[[128 128 127 128 128 128 129 128 128 127 128 128 128 128]
 [120 131 107 120 138 126 138 130 136 105 132 128 121 127]]
:
[[128 127 128 128 128 129 128 128 127 128 128 128 128 128]
 [131 107 120 138 126 138 130 136 105 132 128 121 127 120]]

[[154 128 123 117 141 124 129 125]
 [140 131 116 132 121 136 123 133]
 [126 132 133 111 124 127 120 134]
 [126 129 136 128 135 128 125 114]
 [131 131 129 119 132 125 126 130]]
:
[[128 123 117 141 124 129 125 154]
 [131 116 132 121 136 123 133 140]
 [132 133 111 124 127 120 134 126]
 [129 136 128 135 128 125 114 126]
 [131 129 119 132 125 126 130 131]]

[[137 137 124 122 128 120 119 124 134 127 117 126 140 116 116]
 [128 127 113 136 145 128 126 120 119 129 128 132 128 137 123]
 [123 126 109 139 130 115 128 142 145 138 136 136 127 131 138]
 [120 134 121 142 132 127 119 131 125 143 123 129 118 126 135]
 [122 127 123 114 130 124 128 150 150 125 135 135 126 113 125]]
:
[[137 124 122 128 120 119 124 134 127 117 126 140 116 116 137]
 [127 113 136 145 128 126 120 119 129 128 132 128 137 123 128]
 [126 109 139 130 115 128 142 145 138 136 136 127 131 138 123]
 [134 121 142 132 127 119 131 125 143 123 129 118 126 135 120]
 [127 123 114 130 124 128 150 150 125 135 135 126 113 125 122]]

[[134 132 130 132 129 128 129 127 127 124 132 132 130]
 [126 131 117 116 130 116 125 113 137 148 142 125 121]
 [132 131 130 128 132 127 133 129 134 125 130 134 133]
 [130 117 131 124 141 121 148 137 137 115 123 126 149]
 [130 130 127 127 130 124 128 131 130 127 130 128 129]]
:
[[132 130 132 129 128 129 127 127 124 132 132 130 134]
 [131 117 116 130 116 125 113 137 148 142 125 121 126]
 [131 130 128 132 127 133 129 134 125 130 134 133 132]
 [117 131 124 141 121 148 137 137 115 123 126 149 130]
 [130 127 127 130 124 128 131 130 127 130 128 129 130]]

[[138 118 146 104 118 141 137 117 147 126]
 [131 131 128 127 115 123 117 129 127 123]
 [119 133 118 131 142 119 147 133 132 143]
 [129 141 115 153 140 113 129 144 105 142]
 [119 132 131 115 120 120 140 123 155 139]
 [132 122 121 117 133 125 134 138 126 126]
 [133 127 139 134 124 143 122 124 125 119]
 [123 127 134 126 110 137 112 145 138 116]]
:
[[118 146 104 118 141 137 117 147 126 138]
 [131 128 127 115 123 117 129 127 123 131]
 [133 118 131 142 119 147 133 132 143 119]
 [141 115 153 140 113 129 144 105 142 129]
 [132 131 115 120 120 140 123 155 139 119]
 [122 121 117 133 125 134 138 126 126 132]
 [127 139 134 124 143 122 124 125 119 133]
 [127 134 126 110 137 112 145 138 116 123]]

[[123 107 135 125 126 112 106 109 133 135 110 148 131 128 128]
 [129 113 123 128 120 117 111 121 122 132 124 148 136 138 124]
 [128 140 137 120 146 128 150 126 138 136 127 105 119 106 140]
 [134 137 115 133 118 141 133 142 112 116 145 127 128 149 119]
 [128 138 127 117 141 128 135 119 143 123 124 121 118 113 136]
 [120 131 137 136 115 145 114 137 133 121 124 121 120 130 132]]
:
[[107 135 125 126 112 106 109 133 135 110 148 131 128 128 123]
 [113 123 128 120 117 111 121 122 132 124 148 136 138 124 129]
 [140 137 120 146 128 150 126 138 136 127 105 119 106 140 128]
 [137 115 133 118 141 133 142 112 116 145 127 128 149 119 134]
 [138 127 117 141 128 135 119 143 123 124 121 118 113 136 128]
 [131 137 136 115 145 114 137 133 121 124 121 120 130 132 120]]
---
[[148 113 148 136 134 130 142 119 121]
 [139 110 144 142 119 128 140 130 129]
 [121 151 145 130 148 134 115 121 135]]
:
[[135 121 115 134 148 130 145 151 121]
 [129 130 140 128 119 142 144 110 139]
 [121 119 142 130 134 136 148 113 148]]

[[134 136 129]
 [126 135 151]
 [137 142 127]
 [134 152 121]]
:
[[121 152 134]
 [127 142 137]
 [151 135 126]
 [129 136 134]]

[[138 131 138 128 134 150 124 143]
 [137 132 136 127 133 151 122 142]
 [130 127 124 116 119 154 109 134]
 [129 125 126 112 122 152 110 135]
 [138 130 137 125 135 150 121 140]
 [135 133 129 123 125 153 119 137]
 [135 129 135 122 131 151 119 140]
 [134 127 132 117 129 150 114 136]
 [132 124 127 109 125 149 106 130]
 [138 128 130 118 126 150 118 130]
 [131 124 127 112 123 151 110 132]
 [131 125 128 113 125 151 111 134]]
:
[[134 111 151 125 113 128 125 131]
 [132 110 151 123 112 127 124 131]
 [130 118 150 126 118 130 128 138]
 [130 106 149 125 109 127 124 132]
 [136 114 150 129 117 132 127 134]
 [140 119 151 131 122 135 129 135]
 [137 119 153 125 123 129 133 135]
 [140 121 150 135 125 137 130 138]
 [135 110 152 122 112 126 125 129]
 [134 109 154 119 116 124 127 130]
 [142 122 151 133 127 136 132 137]
 [143 124 150 134 128 138 131 138]]

[[119 128]
 [143 118]
 [137 152]
 [146 133]
 [153 128]
 [130 146]
 [122 144]
 [134 135]
 [126 133]
 [134 123]
 [108 114]]
:
[[114 108]
 [123 134]
 [133 126]
 [135 134]
 [144 122]
 [146 130]
 [128 153]
 [133 146]
 [152 137]
 [118 143]
 [128 119]]

[[126 118 122 100 133 124 134 134 124 122 130 142 122 133 104 133]
 [130 131 136 135 107 133 113 121 129 128 132 113 129 122 135 132]
 [134 121 119 151 118 126 119 125 125 123 126 128 128 125 147 129]
 [119 127 120 136 142 131 135 125 130 125 119 127 118 130 128 119]]
:
[[119 128 130 118 127 119 125 130 125 135 131 142 136 120 127 119]
 [129 147 125 128 128 126 123 125 125 119 126 118 151 119 121 134]
 [132 135 122 129 113 132 128 129 121 113 133 107 135 136 131 130]
 [133 104 133 122 142 130 122 124 134 134 124 133 100 122 118 126]]

[[119 108 125 122 129 104 123 121 110 130 120 142 116 121 128 134]
 [133 134 141 143 114 130 115 134 117 121 117 135 117 122 111 144]]
:
[[144 111 122 117 135 117 121 117 134 115 130 114 143 141 134 133]
 [134 128 121 116 142 120 130 110 121 123 104 129 122 125 108 119]]
---
[[108 103 148 130 131 128 135 129 118 147 140 107]
 [134 135 135 131 133 134 127 121 126 113 126 118]
 [114 125 117 147 134 146 117 151 151 127 137 147]]
:
[[108 103 148 130 131 128 135 129 118 147 140 107]
 [114 125 117 147 134 146 117 151 151 127 137 147]
 [134 135 135 131 133 134 127 121 126 113 126 118]]

[[124 118 120 117 138 131 136 138]
 [137 129 129 124 144 128 129 149]
 [148 133 129 129 136 129 115 146]
 [123 107 124 120 122 126 127 137]
 [130 102 128 124 112 121 119 127]
 [127 120 124 123 125 128 124 133]
 [135 120 132 130 124 132 124 137]
 [154 132 133 128 137 133 120 148]
 [115 143 136 143 119 156 155 128]
 [132 119 126 125 144 137 138 124]
 [149 135 129 126 139 126 119 151]]
:
[[115 143 136 143 119 156 155 128]
 [123 107 124 120 122 126 127 137]
 [124 118 120 117 138 131 136 138]
 [127 120 124 123 125 128 124 133]
 [130 102 128 124 112 121 119 127]
 [132 119 126 125 144 137 138 124]
 [135 120 132 130 124 132 124 137]
 [137 129 129 124 144 128 129 149]
 [148 133 129 129 136 129 115 146]
 [149 135 129 126 139 126 119 151]
 [154 132 133 128 137 133 120 148]]

[[116 117 131]
 [126 128 142]
 [123 146 133]
 [140 106 138]
 [139 110 116]
 [112 154 144]
 [129 118 136]
 [120 117 124]
 [131 130 115]
 [150 144 128]]
:
[[112 154 144]
 [116 117 131]
 [120 117 124]
 [123 146 133]
 [126 128 142]
 [129 118 136]
 [131 130 115]
 [139 110 116]
 [140 106 138]
 [150 144 128]]

[[146 141 141 123 144 138 127 119 131 109 132 114]
 [139 142 117 122 112 112 146 131 142 142 111 123]
 [114 134 115 145 120 124 121 110 111 113 115 130]
 [135 124 122 107 123 118 112 115 116 133 135 145]]
:
[[114 134 115 145 120 124 121 110 111 113 115 130]
 [135 124 122 107 123 118 112 115 116 133 135 145]
 [139 142 117 122 112 112 146 131 142 142 111 123]
 [146 141 141 123 144 138 127 119 131 109 132 114]]

[[146 134 144 122 145 145 123]
 [132 123 127 115 125 125 121]
 [126 124 127 130 136 137 124]
 [136 126 130 109 117 122 114]
 [145 133 136 126 139 128 125]
 [134 130 110 124 137 126 121]
 [115 106 142 131 129 131 134]]
:
[[115 106 142 131 129 131 134]
 [126 124 127 130 136 137 124]
 [132 123 127 115 125 125 121]
 [134 130 110 124 137 126 121]
 [136 126 130 109 117 122 114]
 [145 133 136 126 139 128 125]
 [146 134 144 122 145 145 123]]

[[135 140 118 130 115 136 110 138 121 122 134]
 [134 137 109 140 117 126 138 129 132 128 118]
 [132 124 121 127 123 126 123 117 127 130 135]
 [137 131 123 124 133 127 128 126 127 124 121]
 [141 130 124 125 130 121 121 124 127 134 131]
 [126 123 133 114 130 127 127 131 118 114 136]
 [121 124 149 128 145 120 144 108 142 124 119]
 [116 119 126 142 119 124 119 136 117 143 131]]
:
[[116 119 126 142 119 124 119 136 117 143 131]
 [121 124 149 128 145 120 144 108 142 124 119]
 [126 123 133 114 130 127 127 131 118 114 136]
 [132 124 121 127 123 126 123 117 127 130 135]
 [134 137 109 140 117 126 138 129 132 128 118]
 [135 140 118 130 115 136 110 138 121 122 134]
 [137 131 123 124 133 127 128 126 127 124 121]
 [141 130 124 125 130 121 121 124 127 134 131]]
